Here is a tiny trained network, its code and every weight. The questions are about switching its units off for an input and a target symbol, where a switched-off unit gives its printed mean instead of its output.

import numpy as np


def w(rows, s, z=0):
    codes = np.array(rows[::2]) - 128.0
    scale = np.full(codes.shape[1], s)
    scale[-1] = z or s
    return codes * scale


def norm(h):
    return h / np.sqrt((h * h).mean(-1, keepdims=True) + 1e-5)


def f(y):
    return np.maximum(y, 0)


def softmax(a):
    e = np.exp(a - a.max(-1, keepdims=True))
    return e / e.sum(-1, keepdims=True)


def log_softmax(a):
    a = a - a.max(-1, keepdims=True)
    return a - np.log(np.exp(a).sum(-1, keepdims=True))


def net(x, mask):
    ids = ['δελξτω'.index(c) for c in x.split()]
    T = len(ids)
    res = E[ids] + P[:T]
    r = norm(res)
    for j in range(3):
        rows = slice(3 * j, 3 * j + 3)
        q, k, v = (r @ M[0][rows].T for M in (Q, K, V))
        z = softmax(np.where(np.tri(T) > 0, q @ k.T / 3**0.5, -1e9)) @ v
        o = O[0][rows]
        res = res + np.where(mask[j], z, o[:, -1]) @ o[:, :-1]
    y = f(norm(res) @ A[0][:, :-1].T + A[0][:, -1])
    res = res + np.where(mask[3:15], y, B[0][:, -1]) @ B[0][:, :-1]
    return log_softmax(norm(res)[-1] @ U[:, :-1].T + U[:, -1])


Q, K, V, O, A, B = {}, {}, {}, {}, {}, {}
E = w([
[175,210,119,133,161,111,170,150,72,202,139,139],'δ',
[141,170,145,135,67,76,153,72,62,193,23,184],'ε',
[117,170,70,199,174,209,174,127,142,140,151,192],'λ',
[111,105,79,54,115,149,176,99,170,112,155,127],'ξ',
[155,140,183,189,95,192,108,88,180,115,186,7],'τ',
[95,66,209,160,82,127,166,118,160,158,70,95],'ω',
],0.02)
P = w([
[158,85,64,137,166,101,108,111,159,152,62,155],'0',
[135,106,122,134,104,97,177,97,112,76,126,184],'1',
[117,162,146,128,131,107,134,129,198,173,83,136],'2',
[110,122,123,142,96,105,155,99,93,72,117,176],'3',
[109,155,187,110,117,119,134,154,173,176,126,142],'4',
[90,138,129,140,92,118,132,105,81,71,110,167],'5',
[93,154,214,103,116,131,124,164,156,166,155,148],'6',
[127,113,107,155,108,89,159,81,112,92,119,162],'7',
[48,164,213,98,114,151,101,169,135,158,167,125],'8',
[127,109,103,154,110,97,151,84,107,97,115,155],'9',
[2,167,229,87,193,161,82,134,130,123,197,98],'10',
[129,101,105,131,96,103,153,93,73,99,90,140],'11',
],0.014)
Q[0] = w([
[84,149,160,94,157,177,128,97,139,172,152,134],'h1',
[148,110,190,140,94,51,103,128,157,108,134,76],'h1',
[130,53,108,47,197,148,61,192,138,90,131,146],'h1',
[117,74,178,135,109,39,86,189,88,104,116,100],'h2',
[180,118,96,153,177,128,142,115,2,151,96,129],'h2',
[168,204,148,178,159,160,59,185,152,198,198,132],'h2',
[58,203,156,110,135,114,223,120,150,201,93,169],'h3',
[91,114,129,72,90,109,229,75,141,88,125,98],'h3',
[70,172,111,15,67,105,187,83,188,104,231,155],'h3',
],0.008)
K[0] = w([
[103,181,203,123,111,171,136,167,126,142,97,117],'h1',
[130,113,125,85,101,145,128,126,109,118,100,68],'h1',
[46,100,12,77,101,137,161,86,141,158,208,149],'h1',
[108,94,230,124,115,56,136,146,95,185,64,87],'h2',
[166,197,93,160,130,76,157,164,43,164,97,152],'h2',
[196,200,150,162,180,148,91,176,127,122,186,112],'h2',
[2,151,133,76,185,107,160,145,95,148,101,161],'h3',
[62,113,187,155,203,93,90,117,90,101,123,135],'h3',
[31,182,178,93,116,163,33,148,90,142,178,158],'h3',
],0.0091)
V[0] = w([
[171,101,167,142,142,119,160,99,127,218,122,69],'h1',
[165,120,81,2,85,112,102,120,163,183,168,133],'h1',
[206,81,145,138,159,72,111,110,83,130,121,95],'h1',
[154,145,120,130,72,72,147,196,141,172,71,143],'h2',
[154,171,160,145,151,119,142,150,112,88,142,54],'h2',
[87,145,126,102,162,220,126,202,166,140,232,24],'h2',
[157,142,190,196,42,152,98,119,159,94,163,44],'h3',
[164,152,145,78,73,103,77,52,154,139,110,150],'h3',
[163,169,80,130,130,146,92,95,91,166,206,64],'h3',
],0.007)
O[0] = w([
[134,97,109,100,203,133,180,151,55,108,73,113,253],'h1',
[91,157,173,218,169,139,124,115,147,145,181,132,59],'h1',
[108,163,21,83,90,66,124,159,174,127,68,143,72],'h1',
[59,119,106,184,168,171,58,102,208,69,198,149,105],'h2',
[75,102,56,98,56,136,126,132,141,210,132,130,105],'h2',
[158,101,124,142,131,83,135,96,142,132,2,175,126],'h2',
[98,109,183,198,162,166,110,116,117,59,204,101,180],'h3',
[145,133,205,110,138,80,143,111,26,126,141,62,148],'h3',
[103,150,187,93,177,69,173,154,98,26,186,188,131],'h3',
],0.0074,0.005)
A[0] = w([
[154,137,112,170,137,77,134,155,83,140,33,117,151],'n1',
[153,147,102,133,89,132,158,112,113,120,135,177,126],'n2',
[89,124,156,145,116,136,157,89,141,124,104,128,157],'n3',
[85,148,166,132,174,176,76,198,181,157,204,119,117],'n4',
[107,139,123,142,142,157,170,138,118,146,139,107,138],'n5',
[97,148,120,108,127,93,158,167,100,119,163,137,48],'n6',
[135,152,126,113,149,149,138,159,134,213,87,92,185],'n7',
[166,112,101,121,118,52,110,113,126,170,5,144,30],'n8',
[99,88,102,140,95,150,149,142,130,117,144,131,2],'n9',
[134,137,171,88,131,96,73,95,139,183,84,138,136],'n10',
[139,138,180,152,136,123,143,149,107,101,137,103,126],'n11',
[132,152,118,123,106,75,139,114,87,134,146,108,88],'n12',
],0.015,0.0051)
B[0] = w([
[141,104,116,96,118,129,79,133,163,163,98,146,179],'n1',
[97,107,137,144,133,118,77,137,130,131,105,140,198],'n2',
[169,168,98,137,146,115,125,157,124,125,126,117,232],'n3',
[119,93,200,144,108,113,129,82,63,180,185,97,156],'n4',
[109,126,116,104,99,117,120,136,110,129,140,107,209],'n5',
[138,118,134,129,108,147,170,146,176,142,133,103,167],'n6',
[139,135,123,128,134,124,158,145,156,55,125,147,244],'n7',
[121,92,80,182,223,180,7,52,86,219,119,200,162],'n8',
[151,127,106,116,123,120,125,117,119,154,132,118,140],'n9',
[125,122,69,146,131,158,123,141,155,102,124,155,183],'n10',
[102,118,104,111,127,130,131,118,125,137,144,186,212],'n11',
[99,115,179,134,127,151,132,126,135,125,88,97,168],'n12',
],0.017,0.011)
U = w([
[98,181,136,128,95,68,62,129,148,122,183,105,100],'δ',
[128,139,35,96,61,159,130,129,67,177,178,57,93],'ε',
[106,156,143,105,130,122,204,218,195,35,81,126,45],'λ',
[89,100,253,102,128,117,89,88,41,232,135,84,253],'ξ',
[76,58,72,103,129,128,48,104,115,162,135,184,181],'τ',
[75,112,145,146,111,175,175,130,70,73,235,155,124],'ω',
],0.0078,0.0055)

Each question gives the input, a string of symbols that net reads in full, and the target symbol t.
The units are the heads (3 rows each of Q, K, V and O) and the neurons (one row each of A and B). Each row of codes is followed by its name. A weight is (code - 128) times the scale printed after its matrix; where a second scale follows, it is the last column's (O, A, B and U).
mask holds one flag per unit, heads first, then neurons. A switched-off unit (its flag False) gives its mean, the last column of its rows in O or B, instead of its output. The means were averaged over made-up inputs and are rounded, as every weight is.
A unit's drop is (log p(t) with every unit on - log p(t) with that unit switched off) / (log p(t) with every unit on - log p(t) with every unit switched off).
The circuit of an input: a set's keep is (log p(t) with only the set's units on - log p(t) with every unit switched off) / (log p(t) with every unit on - log p(t) with every unit switched off). Starting from the 12 units with the biggest drops (on a tie, the unit counted first), units are removed one at a time, each time the one whose removal leaves the highest keep (on an exact tie, the one counted first), for as long as the keep stays at least 0.8.
circuit, biggest first: the units of the circuit, biggest drop first
unit that matters most: the unit with the biggest drop
heads that matter: for each layer, one digit per head in row order, 1 if its drop is at least 0.15 and else 0, layers parted by /
drop of u: that unit's drop, to one decimal
input λ τ ω τ λ, target λ: circuit, biggest first : (n8)
input τ ω τ ω τ, target ω: circuit, biggest first : (h3 n11)
input δ λ δ ξ ξ τ ε ε, target ξ: circuit, biggest first : (h2 h3 n12)
input ω λ δ ξ ξ ξ ω, target λ: circuit, biggest first : (h3 h2 n7 n8)
input ξ ξ ω, target τ: heads that matter : 001
input δ δ τ τ τ τ ξ λ λ λ ε, target τ: heads that matter : 001
input τ τ ε ξ δ δ ω τ ξ, target λ: circuit, biggest first : (h2 h1 n8)
input δ δ τ λ δ, target ω: circuit, biggest first : (h2 n4 n7 h3)
input τ ξ λ ξ ω, target τ: heads that matter : 101
input δ δ ξ ω τ ε ε ε ω λ τ, target λ: heads that matter : 011
input ξ τ ξ ω λ τ ξ τ ξ ξ ε, target τ: heads that matter : 000
input τ ξ λ τ τ ε δ, target τ: heads that matter : 011
input λ τ λ λ ε λ τ τ λ, target ξ: heads that matter : 100
input ε δ δ ω ξ ξ, target ε: heads that matter : 101
input λ λ λ, target ω: heads that matter : 111
input ξ λ τ ω ω ξ, target ε: heads that matter : 001
input δ ω τ δ τ λ ε ε δ, target ω: heads that matter : 011
input ξ ξ τ ξ δ λ ω δ ε τ ε, target λ: unit that matters most : h2
input δ ξ τ ω τ τ ω τ τ ε, target ξ: drop of n12 : 0.3
input τ τ δ τ ε δ ξ ξ λ τ ξ, target ω: drop of n10 : 1.3
input ε λ τ, target τ: drop of n8 : 0.7
